In the rows, zero is written as 128.
Here are made-up elements, facts about them, and rows of numbers that follow some of those facts. Name the element behind each unnamed row.

Some elements and their rows:
[137 122 130 136 135 130 125 134 135 122 136 123 132 131 142 117 127 156
 124 141 101 108 139 147 143 130 144 156 142 112 111 146 116 116 100 135
 162 130 144 143 135 119 146 110 113 121 143  98  90 124 121 119 107 130
 147] : ronok
[153 110 104 118 130 105 122 143 133 121 137 107 120 115 135 149  95 144
  94 128 133 116 133 131 146 123 123 135 140 115 100 145 156 128 124 114
 156 123 145 129 131 113 137 112 115 126 137 110  97 136 133 100 125  85
 134] : zisti
[148  56  81 140 173 178  79 153 122 130 103 146 111  96 172 119 129 173
 102 164 121  87 191 141 146 108 147 144 138 134 151  95 173 100 196 165
 140 116 112 161 177 137 201 137 144 137 120  86  89 128 145 120 176 188
 159] : dobropler
[160 100 111 127 134 102 130 161 129 108 150 123 113 107 109 179 105 142
 106 134 146 116 135 111 130 132 128 120 124 129  93 135 129 137 150 127
 142 135 144 120 115 105 132 121 125 143 129 139 132 129 139 103 115 110
 119] : tezil
[167 117 105 119 128 108 126 138 132 124 138 104 126 132 127 153  93 148
  80 136 140 120 135 131 151 119 128 138 142 107 108 149 155 120 117 120
 146 138 151 129 139 112 130 111 112 124 140 111  98 135 133  99 115  75
 137] : klopun
[124 161 121 123 141 122 143 136 148 122 122 117 135 161 143 111 121 144
 138 114 125 151 112 140 117 106 115 161 153 123 142 139 123 100 128 131
 140 105 148 161 125 124 124 118 116 128 132  93 103 144 120 127 113  88
 132] : rego
[ 59 178 181  86 148 109 114 106  91 142 110 141 150 129 111 132 108  87
 147 113 128 145  79 135 120 186 118 111 140 122 176 164 147 185  94  97
 130 136 134 121 155 143  90 184 136 159 126 114 173 117 131  96 174 146
  72] : tunir
[110 171 112 110 125 113 114  83 111 148 120  92 165 146 132 103 123  92
 111 124 122 149 101 138 126 113 112 120 122 129 142 141 140 126  84 110
 117 111 121 128 156 141  93 157 138 104 141 119 152 141 120 139 139 123
 109] : trogrem
[200 133 106 113 129 105 135 207 155 125 133  79 102   9 158 168  94 139
 147 115  87 114 129 119 115 128 117 128  94 152  55 131 163 172  87 134
 126  96 126 124 105 102 137  81 124 142 109 134  91 129 139 149 117 110
 108] : skugil
[128 156 125 128 145 122 147 145 144 116 128 126 130 158 129 128 126 144
 146 117 133 152 112 128 108 111 118 152 143 130 138 134 107 106 142 137
 136 111 148 155 116 120 123 124 122 136 127 108 120 140 122 126 107 101
 126] : puvero
[120 160 117 121 130 112 122 100 106 135 135 109 158 142 106 137 132  92
 122 132 138 151 102 115 109 121 119 106 104 144 136 131 112 135 109 124
 106 126 123 121 140 132  87 170 149 120 133 149 187 133 126 143 126 147
  94] : gefluk
[118 149 115 119 100 135 140 109 136 154 116 139 126 143 137 106 124 105
  80 126 140 146 124 133 158 141 137 109 129 123 159 100 150 124 103 123
 114 125 100  99 121 149 130 122 118 106 125 139  98 116 125 147 144 118
 161] : kedris
[171  61 134 149 144 183 121 137 126 133 122 156  76  92 122 150 128 159
 142 161 146  94 176 140 132 123 157 130 127 120 139 117 155 121 164 144
  93 174 139 140 147 119 173 106 134 147 116 143 127 116 150 115 132 158
 122] : devizis
[131 172 116 118 127 115 122  86 105 143 130  98 166 159 110 128 125  96
 104 136 140 154 104 125 122 114 123 114 114 130 145 137 122 122  92 123
 103 134 130 122 154 133  83 163 143 111 137 137 173 134 123 140 122 129
 103] : reziklam
[165  64 131 144 142 182 116 130 127 138 115 148  81  94 135 134 124 158
 139 156 138  93 175 151 139 118 153 137 134 113 141 121 169 115 155 137
 100 166 138 144 154 123 176  99 129 140 119 128 113 119 146 112 139 147
 128] : suflel
[165  64 130 143 143 182 116 128 127 137 115 148  80  95 135 133 123 158
 139 157 138  93 175 152 139 119 154 138 135 112 142 122 168 116 154 135
  99 168 138 146 155 123 176  98 129 140 119 129 112 119 147 114 138 146
 129] : vuvom
[ 65 100 137 149 143 118 195 123 146 120 124 130  79 179 145  99 143 118
 136 107 113 136  84 138 101 108 116 182 146 162 127 124 105 127 152  88
 183  54 140 175  78 105 101 115  99 113 149 125 111 142 113  90 124 110
  90] : subul
[175  63 134 150 144 183 123 137 123 133 120 155  76  95 122 152 128 160
 139 163 148  95 176 139 132 121 158 131 127 121 140 117 155 119 164 145
  91 175 141 141 148 117 170 105 134 147 116 142 127 115 149 114 129 157
 122] : lepum

How the elements are related:
zuki Π plostem; flapler Π bremibok; rego Π totabak; loflaza Π gefluk; skufa Π boze; zarak Π nebak
fluvu Π trogre; bunak Π fidrun; tritrer Π skastir; skugil Π vusol; tesiplil Π gupovu; gusku Π stupu
niskilos Π flolal; trevin Π nedres; trogrem Π sabragro; plustugru Π skugil; reziklam Π sanan; fidrun Π kigris
skanul Π ruzo; fliski Π niskilos; dava Π bribiban; klumun Π fluvu; troski Π feflon; mubrok Π puvero
setrer Π lepum; dobropler Π lifis; ratru Π plizisom; daskek Π vaskik; klore Π stison; vavor Π sipostan
brebik Π zaskofo; zisti Π devizis; vusol Π brebik; luror Π drevik; neto Π gusku; niral Π skagok
ronok Π setrer; netrur Π tezil; bremibok Π bruflek; subul Π limusta; boklur Π tidu; nedres Π tenoler
fivur Π lifil; skastir Π budram; voskem Π skufa; drevik Π fere; tenoler Π daskek; nebak Π badrek
gupovu Π reziklam; trogre Π sasto; tunir Π fivur; puvero Π pleflor; klopun Π dapi; zuskigi Π loflaza
budram Π tunir; lifis Π zarak; dapi Π boklur; flolal Π buskes; gatagi Π bunak; kedris Π ratru
vaskik Π dudron; limusta Π litrok; flobram Π bufle; brugro Π zivam; sipostan Π subul; mirukor Π tritrer
plebraklo Π plabus; nodrik Π rufa; sasto Π flapler; totabak Π nibik; flapler δ zisti; flapler δ klopun
zarak δ plustugru; zarak δ boze; lifil δ loflaza; lifil δ reziklam; fidrun δ tritrer; fidrun δ feflon
fliski δ bribiban; fliski δ plostem; dava δ subul; dava δ nibik; troski δ nuston; troski δ bribiban
troski δ lifis; dobropler δ buskes; ronok δ bunak; ronok δ neto; ronok δ feflon; bremibok δ tenoler
bremibok δ flolal; gupovu δ tritrer; gupovu δ gefluk; gupovu δ buskes; kigris δ nedres; kigris δ plabus
kigris δ boze; dapi δ reziklam; rufa δ tenoler; zaskofo δ bufle; zaskofo δ nodrik; mirukor δ flobram
mirukor δ sasto; badrek δ ruzo; badrek δ sabragro; zuki ζ 76; trasken ζ 62; flapler ζ 256
rego ζ 441; loflaza ζ 56; skufa ζ 189; zarak ζ 189; ruzo ζ 301; fluvu ζ 301
gefluk ζ 301; bunak ζ 56; tidu ζ 62; tritrer ζ 189; skugil ζ 56; tesiplil ζ 301
gusku ζ 189; niskilos ζ 441; trevin ζ 301; sanan ζ 441; trogrem ζ 301; plustugru ζ 56
reziklam ζ 301; nuston ζ 189; lifil ζ 56; fidrun ζ 62; skanul ζ 56; fliski ζ 62
vuvom ζ 76; dava ζ 56; klumun ζ 301; troski ζ 56; sabragro ζ 76; mubrok ζ 62
dudron ζ 301; setrer ζ 189; zivam ζ 301; dobropler ζ 76; ratru ζ 441; nibik ζ 441
bufle ζ 301; pleflor ζ 301; daskek ζ 76; klore ζ 441; bredrek ζ 62; vavor ζ 62
bribiban ζ 256; brebik ζ 189; zisti ζ 56; vusol ζ 301; luror ζ 441; buskes ζ 256
neto ζ 189; niral ζ 56; ronok ζ 256; netrur ζ 62; bremibok ζ 301; subul ζ 441
boklur ζ 301; nedres ζ 256; fivur ζ 76; skastir ζ 189; voskem ζ 62; bruflek ζ 301
drevik ζ 76; litrok ζ 76; tenoler ζ 441; feflon ζ 441; nebak ζ 56; gupovu ζ 256
kigris ζ 441; trogre ζ 56; tunir ζ 301; stupu ζ 256; devizis ζ 76; puvero ζ 441
skagok ζ 56; plabus ζ 62; tezil ζ 56; klopun ζ 56; fere ζ 56; zuskigi ζ 256
budram ζ 189; lifis ζ 56; dapi ζ 76; suflel ζ 76; rufa ζ 76; flolal ζ 76
gatagi ζ 189; lepum ζ 76; kedris ζ 62; zaskofo ζ 56; vaskik ζ 76; stison ζ 189
limusta ζ 301; flobram ζ 441; brugro ζ 62; boze ζ 256; sipostan ζ 256; mirukor ζ 189
plebraklo ζ 301; nodrik ζ 62; plizisom ζ 441; badrek ζ 256; sasto ζ 62; totabak ζ 301
plostem ζ 256; zuki ω 743; trasken ω 232; flapler ω 125; rego ω 416; loflaza ω 416
skufa ω 133; zarak ω 133; ruzo ω 416; fluvu ω 133; gefluk ω 133; bunak ω 743
tidu ω 232; tritrer ω 743; skugil ω 133; tesiplil ω 743; gusku ω 125; niskilos ω 743
trevin ω 133; sanan ω 743; trogrem ω 743; plustugru ω 133; reziklam ω 743; nuston ω 743
lifil ω 743; fidrun ω 743; skanul ω 416; fliski ω 416; vuvom ω 133; dava ω 125
klumun ω 125; troski ω 133; sabragro ω 133; mubrok ω 232; dudron ω 743; setrer ω 743
zivam ω 232; dobropler ω 125; ratru ω 125; nibik ω 232; bufle ω 133; pleflor ω 133
daskek ω 232; klore ω 743; bredrek ω 416; vavor ω 743; bribiban ω 416; brebik ω 743
zisti ω 133; vusol ω 743; luror ω 125; buskes ω 743; neto ω 133; niral ω 232
ronok ω 125; netrur ω 743; bremibok ω 125; subul ω 743; boklur ω 232; nedres ω 743
fivur ω 743; skastir ω 133; voskem ω 743; bruflek ω 125; drevik ω 416; litrok ω 416
tenoler ω 232; feflon ω 232; nebak ω 232; gupovu ω 743; kigris ω 743; trogre ω 133
tunir ω 743; stupu ω 133; devizis ω 125; puvero ω 743; skagok ω 125; plabus ω 232
tezil ω 125; klopun ω 133; fere ω 416; zuskigi ω 743; budram ω 416; lifis ω 743
dapi ω 125; suflel ω 125; rufa ω 133; flolal ω 743; gatagi ω 743; lepum ω 133
kedris ω 125; zaskofo ω 133; vaskik ω 416; stison ω 125; limusta ω 416; flobram ω 133
brugro ω 743; boze ω 743; sipostan ω 133; mirukor ω 133; plebraklo ω 133; nodrik ω 743
plizisom ω 416; badrek ω 416; sasto ω 133; totabak ω 743; plostem ω 133

Rows to name:
No name comes twice in this set of rows, the named rows included.
[ 58 109 126 136 126 108 166  68 108 144 123 104 111 163 133  95 144  69
 107 120 114 136  76 134 110 115 115 140 113 168 125 125 121 150 107  73
 157  63 115 141 109 119  70 154 121  91 158 151 160 137 114 103 147 145
  65]	limusta
[204 128 109 120 130 104 140 217 153 116 142  88  97   6 143 187  98 139
 154 118  95 115 131 106 104 134 121 118  84 162  50 125 146 177 102 141
 119 103 126 119  94  97 133  88 131 151 104 153 114 124 143 152 110 125
 100]	zaskofo
[137 145 125 132 106 135 151 124 128 143 131 157 123 149 105 145 132 108
  85 138 164 151 128 108 144 148 148  93 112 134 159  92 120 129 125 139
  93 149 105  88 109 139 120 134 130 123 118 171 136 106 130 148 123 135
 147]	tidu
[134 149 121 127 104 135 147 113 130 150 122 148 126 155 117 128 128 108
  78 138 157 150 127 121 151 143 145 101 120 125 163  96 132 122 113 134
  99 145 106  92 116 142 122 128 124 113 123 155 118 109 129 147 128 123
 154]	fidrun
[ 82  63 147 159 137 126 174 120 133 119 137 134  77 146 144 103 147 132
 121 134  90  95 114 146 127 132 145 177 136 150  97 132 101 142 124  95
 202  80 138 157  92 101 125 107  97 107 158 127  96 121 116  86 119 148
 104]	sipostan
[124 177 113 112 124 116 117  76 107 151 122  89 169 164 127 108 119  96
  97 133 130 154 102 138 129 109 118 122 123 122 149 144 138 116  78 116
 110 126 128 128 163 140  88 157 136 101 143 119 152 139 119 136 129 116
 112]	tesiplil
[ 65 101 124 134 101 131 177  89 138 157 109 142  82 160 152  79 137  84
  74 118 123 134 102 141 152 139 135 134 131 148 150  93 149 141 110  80
 155  73  92 116  89 135 115 113 100  86 144 150  89 118 117 115 160 123
 131]	vavor
[165  72 127 139 141 185 114 121 129 144 109 139  84  99 148 119 119 158
 129 156 133  93 175 162 148 112 153 146 143 104 145 126 182 109 139 131
 103 162 139 150 164 127 177  94 123 130 123 114  94 123 144 111 142 133
 136]	zuki
[160 107 107 123 133 105 129 153 133 115 143 113 118 114 121 165  99 144
  98 133 141 117 135 120 138 127 126 128 131 121  99 140 142 131 136 122
 146 132 146 125 125 107 132 117 120 133 134 124 115 132 134 104 117  99
 127]	loflaza
[ 93 142 118 146 158 126 103 153 109 112 112 141 197 166 159 100 173 143
 105 129  95 130 142  83 117 124 120 142 116 173 134  78  81 119 189 186
 167  70  80 130 140 148 120 191 159 127 116  98 126 132 114 164 165 202
 170]	zarak
[158 188 173 135 113 134 156 169 140 141 109  94 150  67 166 103 153 126
 184 102  54 134 117 104  97 132 119 144  81 167  87 106 112 169  65 161
  98  90  92 116 106 129  97 102 138 126  97 142 107 124 117 204 120 149
 124]	brebik
[161 193 113 106 123 111 128 150 133 151 116  63 145  34 155 126 121  88
 168 111  74 147  95 125  92 119 106 111  72 168  93 124 146 172  47 131
  88  83 102 123 125 129  94 126 148 121 110 145 146 133 128 192 129 151
  82]	vusol

The same elements again, as new rows of numbers:
Some elements and their rows:
[118 164 167 143 129 120 120 143 108 131 102 130 167 107 144 121 166 143
 106 137  79 113 107  84 154 171 129 107 159 141 115] : skanul
[108 187 149 111 154  87 135 136 148  98  98 130 168 103 143 119 172 135
  61 153  88  96  85  97 113 171 126  89 174 142 116] : plabus
[112 185 155 114 157  90 135 138 150 101  92 131 171 102 142 104 171 136
  66 154  87 102  92  99 114 173 133  91 176 141 115] : bredrek
[130 177 164 109 157  92 147 130 154 112  95 130 182  98 147  48 208 126
  75 164  98 106 100 102 134 167 143  95 163 147 116] : vavor
[ 86 170 140 142 132 104 132 155 165 135  95 116 143  72 125 189 189 153
  38 180  93 124  75 141 132 168 162 137 149 113 108] : brebik
[111 172 136 129 129  99 129 164 175 128  86 110 132  86 125 136 174 151
  78 179  96 130  60 122 162 177 152 135 160 113 108] : gatagi
[113 164 126 157 107 126 138 149 128  86 114 121 127 103 117 152 197 154
  86 161 110 137 126  63 135 173 114 122 136 133  97] : ruzo
[115 184 158 115 161  90 137 141 149 106  85 130 171 103 142  90 170 137
  68 153  86 108 100 102 120 174 139  94 178 141 116] : voskem
[107 170 133 127 125 101 129 159 175 123  93 110 134  83 126 152 175 151
  77 183  96 121  54 120 155 174 146 133 156 113 108] : setrer
[121 175 150 127 148  96 142 143 142 107  88 126 156  97 130 121 173 150
  77 157  80 128 102  93 142 181 137 101 156 136 114] : flobram
[108 169 134 127 124 103 128 158 175 124  94 110 135  81 125 151 175 151
  75 183  96 122  55 120 150 174 146 131 155 113 108] : nuston
[114 185 137 122 140  85 138 141 141 100  98 125 149 100 130 153 173 148
  68 154  82 116  81  88 142 180 119  97 154 138 115] : kigris
[117 179 144 124 144  93 140 142 141 104  93 126 154  97 130 136 174 149
  72 157  81 121  94  89 140 180 130  99 154 136 114] : ratru
[123 185 187 115 137 127 143 177 105 142  81 141 172 105 117 150 154 106
  67 192  93 127  84 117 137 162 116 120 197 175 113] : zuskigi
[118 153  93 145 116 147 130 145 142  99 117 123 133 103 126 174 212 153
  95 169  94 136 135  52 129 180 102 124 140 121  90] : dudron
[122 176 150 127 147  97 140 143 142 107  87 126 156  97 130 120 173 150
  76 158  81 127 100  93 142 181 136 102 156 135 114] : klore
[121 192 181 114 134 119 141 178 104 139  86 140 166 109 116 163 153 104
  63 189  93 122  75 115 140 162 106 117 197 176 115] : gupovu
[117 190 177 112 130 124 140 173 105 134  94 140 168 105 117 178 156 103
  59 192  95 115  69 112 131 159 102 113 193 177 114] : boze

Rows to name:
No name comes twice in this set of rows, the named rows included.
[ 93 166 169 158 133 120 123 139  98 139 108 136 174  97 144 168 181 144
  67 135  76 111 121 102 132 164 141 110 152 141 115]	skugil
[117 193 175 112 130 118 140 174 103 135  92 139 164 108 117 181 154 103
  59 189  95 115  65 111 137 160 100 114 195 177 114]	buskes
[111 168 138 128 129 104 130 161 175 128  88 110 135  83 124 137 176 152
  78 182  96 129  63 122 157 175 153 134 157 111 107]	neto
[119 181 187 107 135  91 113 118 152  78  83 133 172  94 131  88 170 140
  59 151  80 115  91  91 100 166 119  97 183 129 116]	sasto
[117 162 149 151  89 128 119 132 130  66 108 123 129  95 109 144 195 158
  81 159 105 146 123  57 121 169 100 126 142 123  98]	bruflek
[128 174 153 103 145 150 134 171 119 152  89 143 180 105 126 181 171 105
  72 200  77 120  91 103 128 168 100 118 199 162 107]	nedres
[115 187 157 116 161  84 138 143 150 107  83 130 167 107 143  89 170 136
  66 149  85 108  98 101 126 175 138  98 179 141 116]	fliski
[122 158 156 152  91 130 118 133 130  68 101 123 130  95 108 130 195 158
  85 159 104 153 131  58 122 169 106 129 144 122  98]	bremibok
[104 187 177 116 125 139 150 180 103 123  98 139 174  96 113 154 121 110
  71 207  93 105  66  91 127 159 118  91 196 180 113]	badrek
[114 171 161 142 125 113 119 145 107 128 106 129 161 111 144 134 167 141
 103 134  81 109  95  82 159 171 121 106 161 142 115]	bunak

Now the same elements, written a new way:
Some elements and their rows:
[105 110  57 117  24 143 101 115 137 104 202 136 222 128 100 156  92 106
 177 143 171 110 119 141 158 159 130 137 120] : lifil
[206 140  93 113 133  84 168 156  34  89  41 128  95  82  91 137 162 100
 160 124 153 134  57  64 116 109 119 109 137] : sasto
[114 107 110 142 126 112  96 157 120 135 125 133 101 113 151 141 146 149
  92 146  98 111 134 121 127 136 127 130  95] : pleflor
[151 115 114 152 111  83 139 139  87 103  61 198  85  79 128 175 131 155
 117 158 131 109  85 105 101 117 102 127 109] : bremibok
[148 121 130 156 128  98 149 137  99  92  55 201  73  86 108 152 130 157
 122 172 151 115  86 133  93 120 104 122 117] : klumun
[125 139 140 145 170 133 105  91 122 122 110 147 101 137 181 110 130 176
  93 148 124 129 103 203 148 143  81 115  97] : ronok
[ 83 138 180 163 159 155 127 124  81 177 108  92 108 118 148 172  69 153
  88 121  92 148  83 195 143 183  28 123  66] : sipostan
[124 131 119 139 147 118  87  96 108 141 126 139 117 128 208 142 131 172
  84 128  94 122 105 166 162 139  81 121  86] : boze
[160 127  83 101 153 110 111 164  76 129 109  58 117 126 122  85 187  82
 127 116 108 137 116  73 142 130 151 113 118] : tidu
[110 108 115 145 139 118  96 142 134 131 112 141  96 123 143 107 156 140
  92 163 107 117 137 133 116 139 132 125  98] : reziklam
[150 117 118 155 114  88 143 139  90  99  58 200  81  80 122 168 130 156
 119 163 138 110  84 114 100 118 101 126 112] : fluvu
[159 111 154 156 149 108 126 172 133 138  87 108 133 122 110 112 142 110
 125 109  84 142 144 110 113 131 191 124 180] : ratru
[166 134 101 104 160 123 131 176  77 114 109  61 105 123 102  93 173  94
 140 115 134 137 105  98 138 130 147 110 128] : trasken
[ 95 135 105 117 107 190 147  80 149 117 159 153 183 112  85 107 105 114
 155 159 189 129 152 123 119 118 123 147 100] : dava
[103  88  83  85 129 213 166 113 167 137 192 133 189  83 102 171 125 196
 169 156 204 156 171  98 156  91  97 124 155] : skugil
[165 135 102 102 160 123 131 177  75 114 109  61 104 122 102  94 172  96
 139 116 134 139 103  98 138 129 146 110 129] : bredrek
[ 89 126 147  94  97 110 118  77 172 138 148 144 112 158 123 123 100 129
 122 128 146 119 143 110 133 105  90 118 120] : skufa
[101 109 118  99  27  75  85 113 174 100 183 135 137 186 103 148  79 123
 160 135 164 105  97 183 159 157  99  98 157] : budram

Which element is each row?
No name comes twice in this set of rows, the named rows included.
[113 111 123 145 138 121 103 155 128 126 118 137  94 117 137 126 145 150
  95 157 113 115 132 138 120 136 127 126 101]	totabak
[164 131  89 100 149 115 121 179  71 123 114  56 114 121 116 106 175  92
 134 108 118 135 108  80 146 130 147 113 122]	plabus
[101  85  71  85 115 202 154 114 158 146 200 129 198  78 119 186 125 190
 164 145 186 151 173  75 164  92 100 128 145]	zaskofo
[101 115 136 103  52  90 102 103 181  96 169 142 123 186  89 126  80 128
 160 145 178 111 102 191 144 151  96  97 157]	mirukor
[ 93 128  93 115  98 181 137  80 143 126 165 150 190 111 100 117 108 111
 151 150 174 126 155 104 126 116 124 150  94]	loflaza
[202 157 165 174 182  88 132 192 114 111 160  94 120 138 146 137  81 133
 124  86 135 134 154 101  44 127 230 120 160]	tenoler
[160 135 106 107 176 130 129 158  90 111  92  67  99 134  94  53 186  83
 135 137 139 146 110 112 127 132 149 105 129]	fliski
[ 93 124 137  92  83 103 110  84 163 144 156 139 119 153 135 142  99 129
 119 117 134 113 143  93 140 103  90 121 116]	stison
[ 88 126 151  99 112 116 118  63 185 132 135 150 106 168 112  89 108 121
 123 146 154 125 146 123 120 107  93 114 123]	gatagi
[101  93  95  89 140 219 172 108 172 127 185 137 180  87  87 153 123 192
 173 166 218 159 169 116 149  94  98 122 157]	plustugru
[102 110 123  99  36  80  91 111 175 101 179 136 132 184 101 142  81 125
 159 135 165 107 101 178 155 153  97  98 155]	tritrer
[136 136  89 126  72 144 178  63 101  99 101 216 178  68  84 164  92 118
 174 156 198 120 103  73 105  95  97 149 106]	trogre
[114 114 203 175 150 138 156 203  97 185  77  55 134 110  64 161  80  87
 125  93  65 165 122 120 102 174 135 130 156]	subul

